Here is a tiny trained network, its code and every weight. The questions are about switching its units off for an input and a target symbol, where a switched-off unit gives its printed mean instead of its output.

import numpy as np


def w(rows, s, z=0):
    codes = np.array(rows[::2]) - 128.0
    scale = np.full(codes.shape[1], s)
    scale[-1] = z or s
    return codes * scale


def norm(h):
    return h / np.sqrt((h * h).mean(-1, keepdims=True) + 1e-5)


def softmax(a):
    e = np.exp(a - a.max(-1, keepdims=True))
    return e / e.sum(-1, keepdims=True)


def log_softmax(a):
    a = a - a.max(-1, keepdims=True)
    return a - np.log(np.exp(a).sum(-1, keepdims=True))


def net(x, mask):
    ids = ['βεζηξσφ'.index(c) for c in x.split()]
    T = len(ids)
    res = E[ids] + P[:T]
    u = 0
    for l in range(3):
        r = norm(res)
        for j in range(2):
            rows = slice(2 * j, 2 * j + 2)
            q, k, v = (r @ M[l][rows].T for M in (Q, K, V))
            z = softmax(np.where(np.tri(T) > 0, q @ k.T / 2**0.5, -1e9)) @ v
            o = O[l][rows]
            res = res + np.where(mask[u + j], z, o[:, -1]) @ o[:, :-1]
        u += 2
    return log_softmax(norm(res)[-1] @ U[:, :-1].T + U[:, -1])


Q, K, V, O = {}, {}, {}, {}
E = w([
[127,101,114,133,117,127,97],'β',
[167,133,95,134,112,126,95],'ε',
[132,103,121,138,126,159,87],'ζ',
[123,119,149,109,119,135,96],'η',
[118,111,102,97,130,130,113],'ξ',
[136,60,110,160,168,49,123],'σ',
[141,176,143,135,252,76,60],'φ',
],0.015)
P = w([
[134,76,143,3,173,124,165],'0',
[152,119,154,146,134,140,110],'1',
[153,95,119,100,99,89,105],'2',
[116,127,88,71,152,150,109],'3',
[141,134,152,153,131,144,112],'4',
[145,109,120,124,93,87,117],'5',
[95,140,100,99,153,139,98],'6',
[132,138,141,154,131,155,121],'7',
[133,110,111,125,94,92,148],'8',
[71,158,112,129,141,138,108],'9',
[116,141,135,160,129,164,132],'10',
[117,122,112,137,81,91,164],'11',
[64,190,90,138,170,101,106],'12',
],0.024)
Q[0] = w([
[114,224,23,78,46,123,102],'0.h1',
[158,40,122,158,200,83,247],'0.h1',
[130,170,147,63,213,255,149],'0.h2',
[82,132,22,103,61,55,37],'0.h2',
],0.006)
K[0] = w([
[169,160,191,21,109,193,127],'0.h1',
[215,6,140,122,181,69,211],'0.h1',
[207,49,117,86,134,120,1],'0.h2',
[54,188,61,171,101,154,138],'0.h2',
],0.0069)
V[0] = w([
[151,212,127,84,165,195,124],'0.h1',
[188,77,203,78,104,164,215],'0.h1',
[190,116,254,217,93,63,98],'0.h2',
[139,102,158,107,97,91,49],'0.h2',
],0.0063)
O[0] = w([
[121,53,162,44,143,170,181,121],'0.h1',
[242,81,203,148,213,74,163,83],'0.h1',
[182,183,212,254,62,94,30,55],'0.h2',
[90,124,159,101,36,105,150,255],'0.h2',
],0.0071,0.0037)
Q[1] = w([
[142,117,162,98,20,86,189],'1.h1',
[153,116,144,150,113,213,116],'1.h1',
[60,67,133,254,93,112,64],'1.h2',
[116,155,125,187,160,143,151],'1.h2',
],0.012)
K[1] = w([
[226,2,133,88,69,133,79],'1.h1',
[110,216,68,158,55,209,90],'1.h1',
[11,217,100,161,134,162,150],'1.h2',
[58,86,162,161,146,114,87],'1.h2',
],0.0088)
V[1] = w([
[81,205,182,132,115,151,100],'1.h1',
[116,31,173,129,17,196,254],'1.h1',
[97,94,136,147,68,34,120],'1.h2',
[134,177,137,118,98,166,199],'1.h2',
],0.0051)
O[1] = w([
[108,93,128,109,144,105,145,56],'1.h1',
[76,139,168,156,86,121,21,17],'1.h1',
[32,109,190,112,105,136,98,168],'1.h2',
[172,201,169,255,84,52,208,4],'1.h2',
],0.009,0.0024)
Q[2] = w([
[105,81,141,145,68,125,184],'2.h1',
[98,99,57,67,113,71,138],'2.h1',
[54,69,50,58,39,4,124],'2.h2',
[126,71,149,113,40,191,122],'2.h2',
],0.011)
K[2] = w([
[17,83,117,103,147,163,252],'2.h1',
[132,104,89,71,103,47,147],'2.h1',
[28,228,64,160,158,80,190],'2.h2',
[81,149,123,172,93,201,125],'2.h2',
],0.011)
V[2] = w([
[188,83,125,90,156,28,11],'2.h1',
[118,99,105,153,67,110,104],'2.h1',
[135,255,129,161,232,123,107],'2.h2',
[131,31,86,235,132,36,79],'2.h2',
],0.0081)
O[2] = w([
[6,237,98,176,161,173,201,248],'2.h1',
[204,162,154,166,241,154,70,148],'2.h1',
[2,232,125,150,165,187,27,106],'2.h2',
[131,61,78,40,26,16,95,119],'2.h2',
],0.0066,0.013)
U = w([
[115,70,117,64,182,184,176,195],'β',
[2,146,122,142,188,147,45,98],'ε',
[136,151,216,148,113,114,135,187],'ζ',
[83,137,181,161,58,132,251,1],'η',
[156,67,127,146,157,158,54,174],'ξ',
[190,175,89,135,77,170,147,94],'σ',
[114,124,93,71,33,67,114,161],'φ',
],0.0087,0.0045)

Each question gives the input, a string of symbols that net reads in full, and the target symbol t.
The units are the heads (2 rows each of Q, K, V and O). Each row of codes is followed by its name. A weight is (code - 128) times the scale printed after its matrix; where a second scale follows, it is the last column's (O and U).
mask holds one flag per head, layer by layer. A switched-off head (its flag False) gives its mean, the last column of its rows in O, instead of its output. The means were averaged over made-up inputs and are rounded, as every weight is.
A unit's drop is (log p(t) with every unit on - log p(t) with that unit switched off) / (log p(t) with every unit on - log p(t) with every unit switched off).
The circuit of an input: a set's keep is (log p(t) with only the set's units on - log p(t) with every unit switched off) / (log p(t) with every unit on - log p(t) with every unit switched off). Starting from all 6 units, units are removed one at a time, each time the one whose removal leaves the highest keep (on an exact tie, the one counted first), for as long as the keep stays at least 0.8.
units of the circuit, in order: the units of the circuit, biggest drop first
unit that matters most: the unit with the biggest drop
which heads matter: for each layer, one digit per head in row order, 1 if its drop is at least 0.15 and else 0, layers parted by /
input σ φ ξ, target ε: unit that matters most -> 2.h2
input η φ β ξ ζ η, target β: units of the circuit, in order -> (0.h2; 2.h2)
input ζ β σ φ ξ β ξ β η ε σ ζ, target φ: which heads matter -> 10 / 00 / 11
input ε σ ζ ξ ξ φ ξ ε η, target β: units of the circuit, in order -> (0.h2; 2.h2; 2.h1)
input η η σ φ ξ, target η: which heads matter -> 11 / 00 / 01
input β β σ ξ σ φ β ζ, target ξ: which heads matter -> 01 / 01 / 11
input φ ε ξ φ σ σ ζ σ σ σ η ξ, target φ: which heads matter -> 00 / 00 / 10
input η β ξ ξ σ ε σ β ζ β σ ε, target φ: which heads matter -> 10 / 00 / 01
input ε η β η β ξ, target β: which heads matter -> 11 / 00 / 01
input σ η σ ε ξ β σ ξ ζ ζ β ξ, target β: which heads matter -> 11 / 01 / 11
input β σ ξ ξ η, target ζ: units of the circuit, in order -> (0.h2; 2.h1; 1.h2)
input ξ η φ σ ζ σ φ σ η, target ε: which heads matter -> 01 / 01 / 01
input β φ ξ η σ ξ ε ξ σ β σ η, target φ: units of the circuit, in order -> (0.h1; 2.h2)
input η ξ ε, target β: which heads matter -> 01 / 01 / 01
input φ σ ε, target ε: which heads matter -> 00 / 01 / 11
input σ ζ ζ η η ζ, target η: unit that matters most -> 2.h2
input ε η ε η η η, target η: units of the circuit, in order -> (2.h2; 0.h2; 1.h2)
input ξ σ ε η ε φ η η β ξ β ζ, target β: units of the circuit, in order -> (0.h2; 2.h1)
input ζ β ζ, target σ: units of the circuit, in order -> (0.h2; 2.h2; 1.h1; 1.h2)
input φ ε σ, target ε: units of the circuit, in order -> (2.h2)
